Each row was made from one small tree. Brackets hold a mark, then the marks that hang from it, in the order of their numbers. Every link used is in the known rows. Write each row's tree.
Each row is shifted at random along 3 fixed directions that mean nothing.
Known rows:
{z783 {z302 z550 {z849 z15}} z977}: [-4.21  0.37 -1.22 -2.54 -2.44 -1.47 -0.04  2.01  2.84  2.25 -1.07 -3.27
 -1.15 -0.10  1.45 -1.15  0.15  0.29  0.04  0.61  0.95 -3.07  2.78  0.31
 -0.35  0.19 -2.94 -2.03  2.45  3.21  2.82 -0.57 -0.45  0.87  1.36  1.15
 -2.09  3.79 -0.80  2.37  0.48 -0.23]
{z994 {z15 z783} {z550 {z302 z849} {z977 {z145 z794}}}}: [-2.92  0.01 -4.02 -2.51 -3.38  2.72  1.62 -0.04  1.70  3.41 -0.35 -1.47
 -0.94 -2.17  2.89 -1.94 -1.26  1.24  1.95 -1.55  2.63 -1.47  3.98  1.38
  2.30 -0.08 -2.79  0.94  1.56  0.59  3.60  3.51  0.49  1.24  0.37 -0.74
 -1.28  1.50 -1.74  0.58 -0.39  2.04]
{z880 {z145 {z794 {z994 {z15 z783} {z550 z302}}}} z977}: [-3.09 -1.67 -2.85  0.57 -2.21  0.45  2.09  1.84  0.92  2.78  2.81  0.35
 -2.03 -1.83  0.16 -0.61  2.46  0.04  1.93  0.14 -0.82 -2.74 -0.72  2.96
  4.13  1.61 -1.83 -2.04  2.45 -1.45  2.97  0.43 -0.29  1.80 -1.06 -0.17
 -2.18  2.23 -1.98  1.63  0.35  0.41]
{z880 {z977 {z145 z794}}}: [-2.66 -0.65 -3.09  0.65 -3.08  3.98  1.87  2.67  1.81  2.86  2.86  2.79
 -1.33  0.28  1.60  0.12  1.99 -1.52  2.72 -2.51 -1.03 -4.03 -2.80  0.70
  4.25  0.29 -0.75 -0.97  2.96  0.76  1.57  2.06 -0.35  0.32 -1.22 -0.77
 -2.23  0.88 -1.63  1.13 -0.97 -0.21]
{z15 {z783 {z977 z794}}}: [-2.38  0.44 -1.97 -3.04 -2.88 -0.57 -0.10  0.44  2.82  1.76 -0.45 -2.77
  0.05 -0.11  1.83 -1.74 -2.18  0.72  1.35 -0.53  2.59 -1.58  4.05  1.97
  0.33 -1.47 -1.91 -0.54  1.65  1.80  1.37  3.00  0.25  1.01  1.70  0.18
 -0.79  0.34 -1.99  0.45 -0.17  0.70]
{z880 {z145 {z550 {z302 z783 z849} z977 z994} z794}}: [-2.48 -0.11 -3.92  0.77 -2.52  6.42 -1.41 -0.33  1.90  0.42  1.51  3.03
 -0.40 -1.30 -0.21 -1.27 -1.19  0.20 -0.03 -2.29  2.35 -2.43 -1.70  1.39
  1.03  1.74 -1.94 -1.18  0.78 -0.06  2.88  1.97  0.83  2.29 -0.66 -0.03
 -1.49  0.95 -2.49  1.27 -2.32  1.01]
{z302 {z849 {z15 z783}}}: [-1.64  0.78 -1.91  0.06 -1.32  2.91 -0.47 -0.01  2.04 -2.17  0.78  1.34
  0.78 -0.91 -1.50 -0.81 -0.79  0.60 -0.42 -2.09  1.56 -1.23 -0.42  1.05
  2.24  1.82 -1.07 -1.58  1.34  1.43  0.95  0.74  1.91  2.02  0.80  1.49
  0.06  0.23 -1.84  2.46 -1.87  0.27]
{z994 {z550 {z302 z15 z783} z977}}: [-2.90  0.63 -3.82  0.59 -1.70  7.87 -1.29  0.84  2.03 -0.84  1.18  3.19
  0.27 -0.57 -0.39 -1.54 -0.82  0.29  0.42 -3.60  2.15 -1.79 -2.21 -0.35
  2.96  1.09 -0.48 -1.01  1.81  1.32  1.79  1.77  1.34  1.83 -0.52  0.57
 -0.83  1.43 -1.59  2.90 -3.16  1.43]
{z849 z15 z302 z783 {z977 {z145 {z550 z994}} z880}}: [-1.48 -1.14 -2.59 -2.65 -0.17 -1.48  2.69 -0.62  3.10  0.19 -0.60 -1.88
 -0.08 -1.03  0.81 -1.38  2.40  1.87  0.29  1.21 -0.50 -2.18  4.04  1.58
  2.59  1.36 -2.96 -1.65 -0.80  1.86  1.89  2.18  2.40  2.30  0.67 -1.07
 -1.15  2.54 -2.49  0.63 -0.42  0.48]
{z994 {z550 z302 {z977 z145}}}: [-3.09 -0.18 -3.80 -1.05 -2.52  5.29  1.03  1.87  1.44  2.33  0.65  1.46
 -0.59  0.22  1.84 -1.23  0.96 -0.32  2.55 -1.99  0.73 -2.51 -0.23  0.14
  3.54 -0.63 -0.76  0.69  2.46  1.31  1.79  3.47  0.22  0.36 -0.37 -0.97
 -2.56  1.63 -0.82  0.91 -0.68  1.56]
{z302 {z15 z783} z849}: [-0.34 -0.33  1.04  4.34  1.10  1.42  1.08 -0.19  1.34 -3.19  2.81  2.87
 -0.11 -3.65 -4.13 -0.83  3.64  0.50 -3.49 -1.32 -2.77  0.51 -3.36  2.89
  3.18  6.38 -0.89 -3.72  0.96 -0.74  0.91 -3.31  1.84  4.37  0.46  4.10
 -0.70  2.04 -0.51  4.55  0.08 -1.27]
{z783 {z977 {z794 z145} z880}}: [-2.41 -0.36 -2.89  0.81 -1.14  3.27  0.50  2.94  2.62  0.85  1.67  2.42
 -1.14 -0.30  0.27 -1.15  2.17 -0.69  1.49 -3.01 -1.51 -2.50 -3.92  1.31
  4.79  1.25 -0.20 -2.14  2.30  1.62  0.77  1.37  0.08  1.91 -1.40  0.96
 -1.32  1.47 -0.77  3.07 -1.55  0.32]
{z145 {z550 {z302 {z15 z783}}}}: [-2.19  0.41 -2.05 -0.03 -3.12  3.99  0.53  1.03  1.43  2.30  2.01  1.89
  0.03 -0.71  1.35  0.77 -0.22 -0.25  1.39 -2.10  1.37 -2.55  0.61  0.51
  1.42  0.33 -1.67  0.16  2.07  1.32  2.07  1.89  0.00  0.85  0.78  0.01
 -2.00  0.95 -0.63  1.15 -0.67  0.45]
{z849 {z302 z15 z550} z783}: [-2.41  0.14 -1.14 -1.77 -0.94  0.03  1.26  0.41  2.37  0.20  0.48 -1.21
  0.29 -0.63 -0.26 -0.42  1.09  1.13 -0.79  0.20  0.44 -1.93  2.56 -0.05
  0.84  1.92 -2.14 -2.26  0.86  2.27  2.00  0.15  1.01  1.89  1.55  0.51
 -1.24  2.50 -1.51  2.10 -0.21 -0.63]
{z15 {z783 {z302 {z550 z994} z849} {z977 z145 z880}}}: [-2.32 -1.79  0.23  2.95  0.25 -0.54  3.45  2.90  0.18  2.97  2.70  0.37
 -3.26 -3.54  1.22 -0.86  7.06 -0.54 -1.43 -0.52 -5.75 -1.65 -2.00  2.32
  3.79  5.11 -2.56 -2.46  2.56  0.85  2.26 -2.47 -0.13  3.78 -0.60  2.76
 -3.89  5.92  1.92  4.95  2.63 -0.98]
{z302 {z15 z783} {z550 z994} {z849 {z977 z794}}}: [-2.83  0.68 -3.65 -2.25 -2.34  3.66 -0.26  0.52  1.78  1.43 -0.20 -1.20
 -0.32 -1.29  2.13 -0.54 -1.73  1.04 -0.70 -2.22  2.60 -1.55  2.44 -0.59
  0.56  1.04 -2.87  0.11  1.16  2.41  2.98  1.79  0.87  1.79  0.98  0.43
 -1.12  2.28 -1.58  2.32 -1.45  0.54]
{z550 {z302 z15 z783 z849} {z977 z794} z994}: [-2.18  0.10 -2.63  2.49 -0.66  8.03  0.58  2.14  1.18  1.21  2.39  3.83
 -1.16 -1.93  0.05 -0.60  2.50 -0.52 -1.15 -3.06 -1.18 -1.40 -3.52 -0.54
  3.38  3.98 -1.36 -0.01  1.47  0.65  2.44  0.59  0.67  2.45 -0.80  1.11
 -3.06  3.32  0.68  3.74 -1.07  0.12]
{z880 {z145 z550 z794} z977}: [-2.35 -0.67 -3.13 -0.62 -3.35  1.04 -0.76 -0.61  3.02 -0.23  1.04  0.61
  0.00 -0.02 -0.36 -1.21 -1.75  0.14  1.22 -0.71  2.50 -3.21 -0.17  3.02
  1.10 -0.34 -1.43 -3.05  1.31 -0.22  1.75  1.79  0.48  1.40 -0.20 -0.42
 -0.11 -0.90 -4.90 -0.24 -1.93  0.29]
{z302 {z550 z994} {z783 {z977 z145 z880}}}: [-1.58 -1.61 -0.10  3.13  1.41  0.72  2.61  1.20  1.62 -0.08  2.68  1.53
 -1.64 -3.42 -0.79 -2.19  6.07  0.54 -2.42 -0.95 -4.78 -0.49 -2.83  2.49
  3.67  5.53 -1.34 -4.24  1.05 -0.04  1.65 -2.11  0.83  4.82 -0.32  2.65
 -2.14  4.59  0.00  4.81  0.97 -0.76]
{z849 z15 z302 z977}: [-1.33 -0.62  0.42  1.55  0.69 -0.89  2.72  1.18  2.38 -1.20  1.38  1.24
 -0.22 -0.47 -2.98 -0.04  5.32  0.01 -0.50  1.34 -3.73 -2.17 -1.05  1.42
  4.10  3.65 -1.15 -1.93  0.92  0.61  0.65 -1.77  2.12  1.75  0.24  1.47
 -2.44  3.15 -0.62  2.58  0.53 -1.02]
{z794 {z145 z550} {z977 z880}}: [-1.68 -0.39 -2.56  2.02 -0.13  3.62  0.70  1.82  2.86 -0.18  2.62  4.26
 -0.27 -1.29 -1.82  0.03  2.77 -0.08  0.51 -2.64 -1.61 -1.86 -4.97  2.06
  4.24  2.46  0.01 -3.13  1.33  0.00  1.31 -0.21 -0.03  2.73 -1.00  1.45
 -1.08  0.93 -1.24  2.86 -1.68  0.02]
{z977 {z880 {z145 {z550 z302}}}}: [-1.80 -0.93 -1.81 -0.31 -2.25  0.82  1.53  0.45  1.72  1.27  1.03  0.58
 -0.25 -0.77  0.61 -0.75  1.43  0.17  1.03 -0.11  0.14 -2.27  0.45  2.36
  2.01  0.65 -1.52 -1.50  1.35  0.41  1.48  1.92  0.26  1.81  0.35 -0.38
 -1.85  0.89 -2.15  0.43  0.32  0.34]
{z880 {z977 {z145 {z550 {z302 z849} z994} z794}}}: [-2.78  0.20 -5.58 -2.84 -4.01  4.77 -2.20 -1.28  2.91  0.62 -1.07 -0.20
  0.30 -0.48  1.91 -2.14 -4.38  0.89  1.27 -2.05  5.57 -2.44  2.06  1.65
 -0.12 -1.57 -2.44 -0.72  0.69  0.97  2.75  4.61  0.77  1.30  0.11 -1.48
 -0.10 -0.89 -4.46 -0.83 -2.87  1.81]
{z977 z145 {z794 {z994 z15 {z550 z302}}}}: [-3.67 -0.49 -3.79 -3.85 -2.55  0.27  2.16  2.42  2.75  4.74 -0.28 -2.77
 -1.21 -1.27  3.58 -1.27  0.79  1.06  2.99 -0.33  1.22 -1.71  3.48  0.81
  2.69 -1.16 -1.81 -0.40  1.94  0.98  3.33  3.85 -1.32  0.71  0.60 -1.83
 -1.89  1.98 -1.17  0.24  1.01  1.51]
{z550 {z302 z15 z849} z994}: [-3.94  1.30 -4.12 -3.99 -4.24  5.35 -1.30  1.40  1.46  2.78 -0.96 -0.91
  0.22  0.36  2.69 -0.71 -3.57  0.24  1.29 -1.63  5.08 -2.34  2.53 -1.43
 -0.82 -1.87 -2.39  1.26  2.37  2.81  3.05  3.82 -0.54 -0.13  1.59 -1.07
 -1.88  1.45 -1.21  0.22 -0.99  1.27]
{z977 {z145 z550} z880}: [-0.35 -0.77 -1.44  0.96 -0.05  0.40  0.52 -1.63  3.37 -2.93  0.52  1.25
  0.83 -2.48 -1.60 -2.41  1.29  1.44 -1.04 -1.45 -0.19  0.04 -0.62  3.85
  2.67  2.53 -0.63 -3.98 -0.16 -0.19  0.47  1.00  1.88  4.00  0.38  1.37
  0.75 -0.31 -3.30  1.59 -1.07  0.55]
{z15 {z783 {z302 {z849 {z977 {z145 z550} z794 z880}}}}}: [-1.89 -0.67 -2.83 -3.37 -2.57 -1.69  1.71 -0.10  2.94  3.16 -1.07 -3.69
 -0.95 -1.92  4.00 -1.24 -0.43  1.36  0.90 -0.81  1.51 -1.95  5.28  2.42
  1.23 -0.28 -3.51 -0.87  0.54  2.35  2.41  3.27  0.59  2.17  0.85 -0.56
 -0.62  1.10 -2.48  0.56 -0.04  0.59]
{z994 {z15 {z783 z977}}}: [-1.17 -0.97  1.71  3.99  0.86 -1.48  2.16  0.99  1.80 -1.48  2.78  1.59
 -1.09 -2.94 -3.54 -1.83  5.08  0.16 -1.47  0.13 -4.30 -0.23 -2.29  4.02
  4.32  5.00 -0.72 -3.66  1.75 -1.34  0.92 -3.29  1.35  3.58  0.15  3.67
 -1.62  3.06  0.01  4.15  1.31 -0.68]
{z783 {z977 z145 {z794 z994}}}: [-3.04 -0.50 -2.80 -2.34 -1.96  0.53  0.33  2.48  3.27  3.01  0.61 -1.40
 -0.97 -0.05  1.90 -1.44  0.75 -0.04  1.66 -0.94  0.38 -2.29  0.66  1.52
  1.90 -0.51 -1.37 -2.09  1.90  1.76  1.82  2.52 -1.08  1.14  0.43 -0.29
 -1.63  1.59 -1.41  1.09  0.06  0.11]
{z15 {z783 {z302 z849} z977}}: [-4.38  1.24 -3.86 -2.35 -4.51  4.69 -2.71  2.75  1.90  1.92  0.07  0.14
 -0.69  1.48  2.48 -0.85 -3.54 -1.06  2.78 -3.63  4.04 -4.16 -0.05 -0.36
  1.19 -2.59 -1.56 -0.34  3.90  4.00  1.55  2.91 -0.06 -0.25  0.00  0.16
 -0.90  0.67 -1.32  1.96 -2.70  1.03]
{z994 {z15 {z783 z302 z977}}}: [-3.97  0.21 -2.08 -0.36 -3.19  2.36 -0.74  3.16  1.96  1.92  1.45  0.80
 -1.30  0.42  1.12 -1.01 -0.01 -1.08  2.72 -2.41  0.70 -3.51 -0.95  0.91
  3.20 -0.78 -1.00 -1.31  3.95  2.20  1.42  1.16 -0.01  0.40 -0.45  0.75
 -1.46  1.89 -0.46  2.63 -1.19  0.91]
{z849 {z977 {z145 z550}}}: [-2.00 -0.44 -1.76 -2.10 -1.95 -0.65  1.13 -0.29  3.26  0.99 -0.12 -1.23
  0.25 -0.59  0.59 -1.22  0.29  0.99  0.65  0.11  1.02 -1.94  2.77  2.16
  0.97  0.00 -1.89 -1.99  0.62  1.03  1.94  1.74  0.51  1.43  1.28 -0.21
 -0.85  0.86 -2.79  0.07 -0.11  0.20]
{z794 {z145 {z550 {z302 z849} z977}} z994}: [-3.11 -0.31 -2.31  0.24 -1.65  3.53  1.71  3.22  1.28  4.78  2.21  2.03
 -1.46 -1.12  0.27  0.88  3.11 -0.57  0.87 -0.32 -1.18 -2.70 -1.86  0.79
  1.77  2.08 -2.08 -0.46  1.78  0.27  3.78  0.10 -2.01  1.03  0.16  0.44
 -4.32  3.44  1.06  1.74  1.09 -0.40]

Which tree is each row?
[-3.06 -0.63 -1.91 -3.41 -1.97 -1.93  2.79  0.20  2.57  2.69 -1.05 -3.72
 -0.61 -1.82  1.67 -2.84  0.72  1.75  1.02  1.31  0.97 -0.52  4.97  2.19
  1.52 -0.10 -2.16 -1.11  1.36  0.05  3.18  2.01 -0.22  1.38  1.72 -0.31
 -1.46  2.50 -1.95  0.17  1.78  1.30] | {z994 z15 {z550 {z977 z145}}}
[-3.44  0.40 -1.43 -0.61 -1.37  1.83  1.70  1.60  1.64  1.89  0.94 -0.55
 -0.97 -2.65  0.83 -1.10  1.25  1.08 -1.03 -0.95  0.17 -1.01  0.90 -0.15
  1.02  2.78 -2.23 -1.86  1.76  0.70  3.91 -0.66 -0.31  2.45  1.34  1.13
 -1.83  3.71 -0.38  3.21  0.63  0.01] | {z302 {z550 {z994 z15}} z783 z849}
[-2.63 -0.19 -0.70  3.47 -0.23  4.25  0.18  2.17  1.50 -0.35  2.16  3.17
 -1.31 -1.79 -1.82 -0.40  3.85 -0.79 -2.13 -2.08 -2.66 -1.83 -4.45  0.44
  2.95  4.87 -1.23 -2.62  2.29  1.07  1.97 -2.87  0.56  2.75 -0.69  3.08
 -2.62  4.11  0.42  4.90 -0.46 -0.79] | {z783 {z302 z15 {z550 z977} z849}}
[-2.79  0.59 -1.29 -1.66 -2.34  2.46  1.01  1.01  1.72  2.45  0.64 -0.92
 -0.15 -1.45  1.11 -0.55 -0.31  0.71 -0.73 -0.70  1.86 -1.55  2.19 -0.20
 -0.13  1.46 -2.53 -1.01  1.59  1.81  3.08  0.78 -0.41  1.63  1.86  0.52
 -1.77  2.40 -0.73  1.91  0.26 -0.52] | {z550 {z302 z15 z783 z849}}
[-3.03  0.10 -2.79 -2.43 -1.83 -0.09  2.12  1.99  2.12  3.71  0.23 -2.84
 -1.37 -2.23  2.44  0.03  0.57  1.21  0.42 -0.53  0.72 -1.67  3.05  0.50
  1.61  1.01 -3.07 -0.50  1.46  1.54  3.78  0.71 -0.53  1.51  1.12  0.40
 -1.83  3.15 -0.85  2.09  0.51 -0.06] | {z302 {z15 z783} {z849 {z977 {z794 {z994 z550}}}}}
[-2.33  0.22 -2.77  0.29 -2.36  3.73  1.35  2.53  1.72  2.47  1.36  0.61
 -1.55 -1.48  2.76 -0.60  0.76 -0.51  0.68 -3.58 -0.28 -2.47 -0.80  0.28
  3.55  1.44 -2.03 -0.38  2.47  2.57  1.91  1.31  0.29  1.79 -0.39  1.08
 -1.57  2.31 -0.43  3.40 -1.16 -0.03] | {z302 {z15 {z783 {z977 z794 z880}}} z849}
[-3.69  1.11 -3.86 -3.26 -3.07  4.88 -0.09  1.23  2.01  2.13 -0.33 -0.90
 -0.01  0.19  2.16 -0.76 -2.38  0.66  0.08 -2.17  3.52 -2.69  2.56 -1.85
  0.02 -0.05 -2.67 -0.13  1.61  3.42  3.36  2.07  0.14  0.60  1.32 -0.25
 -1.46  2.31 -1.54  1.86 -1.81  0.27] | {z302 z15 {z550 z977} {z849 z783}}
[-2.31 -0.60 -1.77  0.53 -0.81  1.15  3.12  3.46  1.77  3.01  2.64  1.17
 -1.52 -0.87  0.41  0.91  4.51 -0.52  1.95 -0.87 -2.98 -2.81 -0.90  0.67
  5.39  2.23 -1.43 -0.35  1.98  0.69  1.92  0.47  0.45  1.11 -0.56  0.10
 -2.91  3.02  0.27  2.66  0.33 -0.35] | {z849 z302 {z977 {z794 {z994 {z15 z783}}}}}
[-3.61  0.20 -2.81 -2.13 -3.55  2.63  2.89  2.35  0.63  5.10  0.66 -0.83
 -1.17 -0.63  3.19 -0.52  0.60  0.11  3.30 -0.55  0.98 -2.39  3.37  0.12
  2.80 -1.16 -2.06  2.45  2.99  0.78  3.24  2.97 -0.46 -0.34  0.84 -1.03
 -3.45  2.75  0.31  0.63  1.11  1.73] | {z994 {z15 z783} {z550 z302 z977}}
[-2.19 -0.70 -2.66 -1.69 -0.97  0.19  3.04  2.14  3.01  2.22  0.14 -1.75
 -1.66 -1.08  2.74 -1.66  2.55  0.53  0.73 -1.27 -1.51 -2.67  1.71  0.62
  4.03  1.52 -2.48 -1.61  1.09  3.05  1.94  1.91  0.80  1.88 -0.21 -0.22
 -1.42  2.81 -1.06  2.51 -0.36 -0.29] | {z302 {z849 z15 {z783 {z977 z145 z794 z880}}}}
[-2.64 -0.81 -3.89 -1.34 -1.98  2.91  0.48  2.32  2.61  1.94  1.53  0.47
 -0.71  0.21  1.34 -0.89  0.84 -0.41  1.71 -1.79  0.48 -2.61 -1.27  1.27
  3.31 -0.09 -0.77 -2.06  1.89  0.95  1.45  2.97 -0.49  1.19 -0.46 -0.90
 -1.33  0.49 -2.45  1.05 -1.09 -0.02] | {z880 {z977 z145 {z794 z994}}}
[-2.23 -0.44 -1.76  0.57 -1.72  3.09  1.03  1.63  0.58  2.05  1.62  0.92
 -1.05 -1.43  1.15 -1.06  1.84 -0.24  0.26 -1.19 -0.67 -1.63 -0.21  1.31
  2.44  1.54 -2.05  0.02  2.23  1.19  1.65  1.09  0.52  2.08  0.25  1.06
 -2.86  3.32  0.45  2.54  0.32  0.60] | {z550 {z302 {z15 {z783 {z977 z880}}}} z994}
[-2.76  0.40 -2.74  0.46 -1.85  6.71 -0.26  1.51  0.86  1.12  0.83  2.30
 -0.44 -0.82 -0.17 -0.92  0.64 -0.40 -0.54 -1.61  0.89 -1.52 -1.54 -0.28
  1.62  1.93 -1.71  0.67  1.89  0.96  2.47  1.09  0.44  1.30  0.26  0.80
 -3.12  2.98  0.12  2.12 -0.54  0.66] | {z550 {z302 z15 z849} z977 z994}
[-1.75 -0.69 -0.61  2.06 -0.32  1.95  4.34  2.49  0.84  2.38  2.19  2.11
 -1.27 -1.16  0.32  0.28  6.18 -0.71  0.17 -0.32 -4.53 -2.28 -1.68  0.42
  4.31  3.53 -1.41 -0.07  1.81  0.68  1.59 -0.67  0.63  1.85 -0.11  1.03
 -4.31  4.25  0.90  2.98  1.51 -0.64] | {z849 {z302 {z550 {z977 z880}}}}
[-0.48 -0.55  0.66  2.99  0.54  1.96  1.54 -0.65  0.73 -1.06  1.87  1.54
 -0.17 -3.24 -3.12 -1.27  3.35  0.64 -3.32  0.20 -2.01  0.61 -0.59  2.87
  2.06  5.62 -1.98 -1.46  0.49 -0.88  1.61 -2.00  1.66  3.76  0.99  3.24
 -2.35  2.97  0.11  3.34  1.10 -0.73] | {z550 {z302 {z15 z783} z849} z977}
[-2.16 -0.43  0.73  2.50 -0.06  0.79  1.27  1.72  2.35  0.08  2.71  1.42
 -0.97 -1.96 -1.81 -1.18  3.59 -0.08 -1.71 -0.71 -2.67 -1.46 -2.38  1.71
  2.34  4.04 -1.17 -3.93  1.87  0.52  1.72 -2.68  0.18  2.98  0.48  2.83
 -1.76  3.58 -0.21  4.13  0.34 -1.36] | {z302 z15 {z783 z977}}
[-1.41 -0.70  0.37  4.45 -0.17  0.12  3.08  1.45  2.44  0.70  3.25  3.62
 -1.52 -3.67 -1.96 -0.06  5.53 -0.08 -0.02 -0.34 -4.57 -1.15 -3.37  2.98
  3.98  4.62 -0.92 -2.29  1.39 -2.44  2.57 -2.36  0.21  2.76 -0.51  1.97
 -2.76  2.90  0.25  2.47  1.55  0.00] | {z145 {z550 {z994 z15}} z794}
[-3.89  0.42 -3.11  0.93 -2.39  8.13  1.18  3.72  0.62  3.85  3.27  3.75
 -1.32 -0.29  2.15  0.78  2.06 -1.21  0.72 -3.45 -0.79 -3.32 -3.14 -2.52
  2.48  1.83 -1.32  0.33  3.10  1.89  3.22  0.67 -0.85  0.76 -0.27  0.18
 -3.81  4.25  1.08  3.48 -0.90  0.05] | {z302 z15 {z550 z977 z994} z783}
[-0.92 -1.14 -0.67  0.45  0.01 -0.59  2.12 -0.37  1.64 -0.23  0.48 -1.05
 -0.71 -2.58 -0.38 -2.35  3.02  1.03 -1.54  0.09 -1.66 -0.55  1.53  3.19
  3.03  3.61 -2.53 -2.15  0.56  1.04  1.17  0.05  1.87  3.62  0.55  1.86
 -1.28  2.77 -0.95  2.93  0.59 -0.19] | {z550 {z302 {z849 {z15 {z783 {z977 z145 z880}}}}}}
[-3.85  0.45 -3.33 -4.55 -3.52  0.19 -0.15  1.94  2.96  4.34  0.32 -1.56
  0.12  0.25  1.87  0.31 -1.98  0.71  2.50 -0.07  3.45 -2.75  2.40  0.83
 -1.00 -2.19 -1.94 -1.55  1.77  1.57  3.44  2.83 -2.47  0.14  1.88 -1.08
 -1.50  0.70 -1.70 -0.58  0.09  0.47] | {z794 {z145 z550} z994}
[-2.45  0.06 -0.47  2.28 -1.59  2.60  1.21  3.14  0.71  1.45  2.85  2.66
 -1.43 -1.14 -0.16  0.73  3.10 -1.30  0.70 -2.13 -2.16 -2.64 -3.08  0.83
  3.54  2.43 -0.96 -1.14  3.34  1.29  1.28 -0.75  0.07  1.45 -0.30  1.81
 -2.61  2.24  0.97  3.43  0.33 -0.64] | {z15 {z783 {z302 z849}}}
